Below is a small trained network, with its code and all its weights. Each question gives an input and a target symbol and asks what happens when units are switched off, that is, made to give their printed mean instead of their output.

import numpy as np


def w(rows, s, z=0):
    codes = np.array(rows[::2]) - 128.0
    scale = np.full(codes.shape[1], s)
    scale[-1] = z or s
    return codes * scale


def f(y):
    return np.maximum(y, 0)


def softmax(a):
    e = np.exp(a - a.max(-1, keepdims=True))
    return e / e.sum(-1, keepdims=True)


def log_softmax(a):
    a = a - a.max(-1, keepdims=True)
    return a - np.log(np.exp(a).sum(-1, keepdims=True))


def net(x, mask):
    ids = ['ΓΘΛΞΠΣβδεημτφψω'.index(c) for c in x.split()]
    T = len(ids)
    res = E[ids] + P[:T]
    u = 0
    for l in range(2):
        r = res
        for j in range(2):
            rows = slice(2 * j, 2 * j + 2)
            q, k, v = (r @ M[l][rows].T for M in (Q, K, V))
            z = softmax(np.where(np.tri(T) > 0, q @ k.T / 2**0.5, -1e9)) @ v
            o = O[l][rows]
            res = res + np.where(mask[u + j], z, o[:, -1]) @ o[:, :-1]
        u += 2
        y = f(res @ A[l][:, :-1].T + A[l][:, -1])
        res = res + np.where(mask[u : u + 12], y, B[l][:, -1]) @ B[l][:, :-1]
        u += 12
    return log_softmax(res[-1] @ U[:, :-1].T + U[:, -1])


Q, K, V, O, A, B = {}, {}, {}, {}, {}, {}
E = w([
[53,128,73,4,208,110,74,67,73,191,79,175],'Γ',
[137,218,164,173,74,65,202,169,161,77,41,18],'Θ',
[3,215,41,93,185,140,184,111,54,109,66,69],'Λ',
[75,166,71,25,7,109,91,190,169,180,37,105],'Ξ',
[136,178,10,135,142,201,131,11,110,215,126,139],'Π',
[39,107,89,145,28,173,228,182,74,66,208,176],'Σ',
[154,189,203,70,126,201,186,30,91,118,97,210],'β',
[32,43,219,126,203,52,232,91,29,197,170,65],'δ',
[145,192,209,123,210,110,90,45,211,192,118,33],'ε',
[115,56,176,66,127,164,52,64,139,193,218,232],'η',
[211,97,216,159,51,79,172,151,186,132,182,169],'μ',
[145,235,103,227,64,222,123,109,233,66,240,62],'τ',
[230,72,108,122,97,48,36,188,219,225,251,39],'φ',
[43,81,137,249,199,24,22,201,88,69,239,11],'ψ',
[156,30,212,156,196,60,55,221,57,19,91,249],'ω',
],0.0043)
P = w([
[44,217,130,15,56,69,108,130,52,60,87,115],'0',
[187,116,34,212,242,252,43,244,125,250,236,184],'1',
[48,113,192,154,117,51,200,74,236,174,115,166],'2',
[95,242,248,25,3,20,168,95,185,145,138,193],'3',
[245,40,124,55,21,38,48,6,10,31,243,4],'4',
[46,76,184,167,157,84,172,56,232,129,112,153],'5',
],0.0043)
Q[0] = w([
[27,245,252,4,4,4,228,107,245,243,107,235],'0.h0',
[64,153,92,238,237,243,211,233,195,237,72,233],'0.h0',
[49,194,145,209,218,190,171,248,183,234,81,232],'0.h1',
[64,209,223,9,9,11,178,6,188,82,109,144],'0.h1',
],0.0044)
K[0] = w([
[237,2,253,252,241,17,148,16,248,106,245,165],'0.h0',
[2,214,221,1,1,9,245,1,44,1,3,25],'0.h0',
[11,79,251,1,1,3,225,2,87,6,23,62],'0.h1',
[129,1,153,255,254,139,162,160,244,112,217,230],'0.h1',
],0.0043)
V[0] = w([
[139,71,58,171,99,6,50,254,126,65,71,21],'0.h0',
[55,228,34,130,101,197,208,151,31,19,15,183],'0.h0',
[225,251,3,225,53,236,184,108,252,203,194,4],'0.h1',
[23,162,123,225,180,59,240,107,41,80,229,2],'0.h1',
],0.0043)
O[0] = w([
[237,103,18,92,228,15,177,212,192,11,154,48,102],'0.h0',
[23,21,56,186,107,116,89,50,179,28,61,216,79],'0.h0',
[225,222,28,253,42,249,175,103,108,120,81,40,11],'0.h1',
[28,221,28,245,71,4,172,135,122,139,196,162,2],'0.h1',
],0.0042,0.00085)
A[0] = w([
[62,40,25,176,164,129,39,227,165,172,248,205,239],'0.n0',
[141,31,92,145,96,90,76,14,41,95,230,62,254],'0.n1',
[243,94,99,90,199,251,125,194,105,134,195,81,212],'0.n2',
[110,171,218,143,60,66,221,145,231,227,117,115,159],'0.n3',
[2,146,119,112,58,176,250,3,144,222,8,178,191],'0.n4',
[36,121,57,108,242,147,65,72,170,223,57,90,176],'0.n5',
[147,48,245,70,96,118,161,190,138,196,101,180,197],'0.n6',
[25,149,179,41,92,17,190,204,161,109,145,138,235],'0.n7',
[47,199,211,37,104,63,84,149,192,35,64,149,242],'0.n8',
[199,212,106,29,185,137,128,223,47,236,241,84,198],'0.n9',
[146,230,141,184,85,247,44,195,33,244,194,132,204],'0.n10',
[59,128,186,216,191,49,216,127,169,53,51,57,124],'0.n11',
],0.0042,0.0031)
B[0] = w([
[67,52,68,175,175,184,60,209,90,160,247,211,201],'0.n0',
[204,32,99,144,65,111,95,41,61,134,217,52,201],'0.n1',
[238,35,85,94,242,215,194,221,26,101,78,81,172],'0.n2',
[145,151,207,142,99,203,178,189,209,192,119,46,209],'0.n3',
[3,49,81,105,52,103,199,33,188,180,53,158,218],'0.n4',
[11,165,23,24,252,55,34,66,127,225,137,34,176],'0.n5',
[160,98,244,56,93,179,148,142,134,152,128,178,216],'0.n6',
[56,137,196,38,61,77,168,170,155,91,154,107,254],'0.n7',
[63,187,196,31,62,108,96,107,165,72,113,125,255],'0.n8',
[235,236,104,27,174,85,139,243,45,183,220,64,191],'0.n9',
[117,253,130,194,56,217,62,199,14,233,194,140,182],'0.n10',
[16,240,241,220,156,36,207,195,97,48,64,87,153],'0.n11',
],0.004,0.0057)
Q[1] = w([
[74,102,121,216,232,156,114,172,164,154,159,205],'1.h0',
[65,198,254,37,12,165,212,254,234,219,159,205],'1.h0',
[157,135,154,65,75,88,140,105,130,107,177,107],'1.h1',
[80,150,151,136,143,173,185,197,156,213,120,165],'1.h1',
],0.0042)
K[1] = w([
[24,241,143,4,6,18,205,59,118,74,24,113],'1.h0',
[193,114,245,226,126,131,184,72,178,118,187,98],'1.h0',
[78,34,79,194,158,192,113,151,137,213,162,174],'1.h1',
[171,170,168,168,102,170,210,108,219,169,59,45],'1.h1',
],0.0038)
V[1] = w([
[218,22,210,185,94,165,249,113,90,16,154,215],'1.h0',
[142,112,135,159,8,184,148,229,188,101,182,193],'1.h0',
[105,223,235,61,28,56,236,44,226,84,16,101],'1.h1',
[118,225,165,111,43,43,232,78,205,86,59,1],'1.h1',
],0.0041)
O[1] = w([
[190,211,220,50,60,129,234,55,71,45,229,238,3],'1.h0',
[153,106,77,12,32,245,221,200,242,4,233,136,183],'1.h0',
[212,138,194,83,64,133,187,60,140,151,140,49,205],'1.h1',
[226,147,148,162,34,135,201,88,133,129,114,49,129],'1.h1',
],0.0043,0.004)
A[1] = w([
[230,69,8,254,100,149,80,38,91,201,70,47,180],'1.n0',
[61,132,169,181,97,63,215,5,102,149,36,125,140],'1.n1',
[52,163,91,212,53,183,77,40,148,110,200,172,252],'1.n2',
[216,224,150,187,78,184,145,34,216,141,39,39,171],'1.n3',
[100,12,25,147,229,109,74,184,107,66,147,227,99],'1.n4',
[143,179,13,232,224,150,27,218,49,216,75,99,92],'1.n5',
[191,109,73,93,138,177,186,205,183,106,168,43,192],'1.n6',
[83,131,179,139,115,76,144,92,201,18,54,195,166],'1.n7',
[133,223,195,131,142,36,125,179,47,177,213,114,213],'1.n8',
[23,53,48,119,189,20,109,55,187,118,91,191,127],'1.n9',
[25,19,103,134,81,76,194,97,211,108,32,114,109],'1.n10',
[92,26,204,92,139,206,57,121,133,194,60,91,185],'1.n11',
],0.0043,0.0034)
B[1] = w([
[205,8,232,66,1,84,247,90,199,105,104,204,195],'1.n0',
[152,200,55,204,183,104,201,140,22,207,63,201,218],'1.n1',
[55,176,17,243,5,225,15,87,138,100,243,175,174],'1.n2',
[174,226,109,198,192,143,63,46,203,86,65,124,233],'1.n3',
[121,185,122,123,175,150,164,15,227,85,46,96,227],'1.n4',
[47,159,218,223,72,95,234,136,119,58,17,178,240],'1.n5',
[226,140,35,61,196,187,194,180,180,77,167,27,215],'1.n6',
[85,214,133,144,225,227,93,232,53,28,55,192,201],'1.n7',
[168,178,185,190,116,12,82,186,65,202,211,122,228],'1.n8',
[250,197,11,75,180,13,164,5,239,245,225,183,188],'1.n9',
[89,44,15,102,153,159,225,236,97,66,101,137,235],'1.n10',
[83,35,196,61,165,198,30,72,109,194,56,76,254],'1.n11',
],0.0042,0.0065)
U = w([
[170,118,65,18,228,81,106,40,165,175,199,170,64],'Γ',
[160,227,126,216,221,141,182,209,85,31,47,116,6],'Θ',
[99,205,17,162,209,63,227,127,129,137,130,166,65],'Λ',
[95,7,100,53,182,225,176,169,231,62,37,22,165],'Ξ',
[181,85,65,168,35,27,119,57,227,185,118,219,131],'Π',
[60,95,59,171,29,204,210,192,93,42,179,181,96],'Σ',
[69,170,188,174,81,237,153,51,64,102,22,237,88],'β',
[117,60,205,174,58,18,240,184,2,211,91,141,73],'δ',
[153,207,216,185,209,66,11,48,170,190,57,65,126],'ε',
[83,29,202,87,44,204,11,36,63,197,216,72,124],'η',
[245,134,188,62,36,65,245,40,206,91,224,156,162],'μ',
[123,228,29,189,113,221,11,68,224,65,205,113,155],'τ',
[227,155,40,90,212,196,122,213,19,189,217,57,187],'φ',
[40,156,117,224,89,19,24,191,138,123,216,89,218],'ψ',
[47,152,233,114,204,172,47,235,59,61,105,212,137],'ω',
],0.0042,0.0023)

Each question gives the input, a string of symbols that net reads in full, and the target symbol t.
The units are the heads (2 rows each of Q, K, V and O) and the neurons (one row each of A and B). Each row of codes is followed by its name. A weight is (code - 128) times the scale printed after its matrix; where a second scale follows, it is the last column's (O, A, B and U).
mask holds one flag per unit, layer by layer, with each layer's heads first. A switched-off unit (its flag False) gives its mean, the last column of its rows in O or B, instead of its output. The means were averaged over made-up inputs and are rounded, as every weight is.
A unit's drop is (log p(t) with every unit on - log p(t) with that unit switched off) / (log p(t) with every unit on - log p(t) with every unit switched off).
most important unit: the unit with the biggest drop
top k neurons: the k neurons with the biggest drops, biggest first
top k neurons in layer l: the k neurons of layer l with the biggest drops, biggest first
heads that matter: for each layer, one digit per head in row order, 1 if its drop is at least 0.15 and else 0, layers parted by /
input Ξ Ξ μ Ξ, target μ: most important unit -> 1.h0
input μ μ Ξ β, target μ: top 2 neurons -> [0.n5 0.n3]
input Ξ μ Ξ Ξ φ, target φ: heads that matter -> 10 / 10
input Ξ μ ε, target ε: top 2 neurons in layer 1 -> [1.n3 1.n10]
input Ξ ω φ η Ξ, target Γ: top 2 neurons -> [0.n0 1.n9]
input ω Ξ β ε β Ξ, target β: heads that matter -> 10 / 11
input β φ μ Σ, target φ: heads that matter -> 11 / 00
input Ξ ε Λ, target Λ: top 4 neurons -> [1.n1 1.n9 1.n10 0.n4]
input Ξ Ξ ψ Λ φ, target Ξ: heads that matter -> 01 / 11
input Ξ τ Σ μ Ξ, target Σ: heads that matter -> 01 / 01
input μ Ξ η, target η: heads that matter -> 10 / 00
input δ Ξ μ η ε, target Ξ: heads that matter -> 01 / 10
input ε Ξ Ξ Π μ, target Ξ: heads that matter -> 01 / 11
input Λ ε μ μ η, target δ: top 3 neurons -> [1.n5 1.n0 0.n5]
input ω Π ε μ Ξ, target β: most important unit -> 0.h1
input μ Λ Ξ Ξ φ η, target η: heads that matter -> 00 / 00
input ψ Ξ ω Ξ, target ω: top 2 neurons in layer 0 -> [0.n0 0.n8]
input ω Π Ξ φ, target φ: heads that matter -> 11 / 00
input Λ δ Ξ Ξ μ, target ψ: heads that matter -> 11 / 01
input Ξ Ξ ε Ξ, target ε: most important unit -> 0.h0
input Λ τ ε δ Θ, target Σ: top 3 neurons in layer 0 -> [0.n0 0.n1 0.n10]
input Π η β Ξ β Λ, target Λ: top 2 neurons in layer 0 -> [0.n4 0.n5]
input β μ Ξ μ Ξ, target φ: top 2 neurons in layer 0 -> [0.n9 0.n2]
input Ξ μ Λ μ, target μ: heads that matter -> 11 / 10
input Γ η Ξ, target Ξ: top 3 neurons in layer 1 -> [1.n10 1.n8 1.n11]
input Ξ Γ μ, target μ: top 3 neurons -> [0.n3 0.n5 0.n6]
input Λ Σ ε Ξ Ξ, target τ: most important unit -> 0.n0
input Ξ Λ Λ ω η, target Π: top 2 neurons -> [1.n0 1.n9]
input φ μ β Ξ β, target φ: heads that matter -> 10 / 10
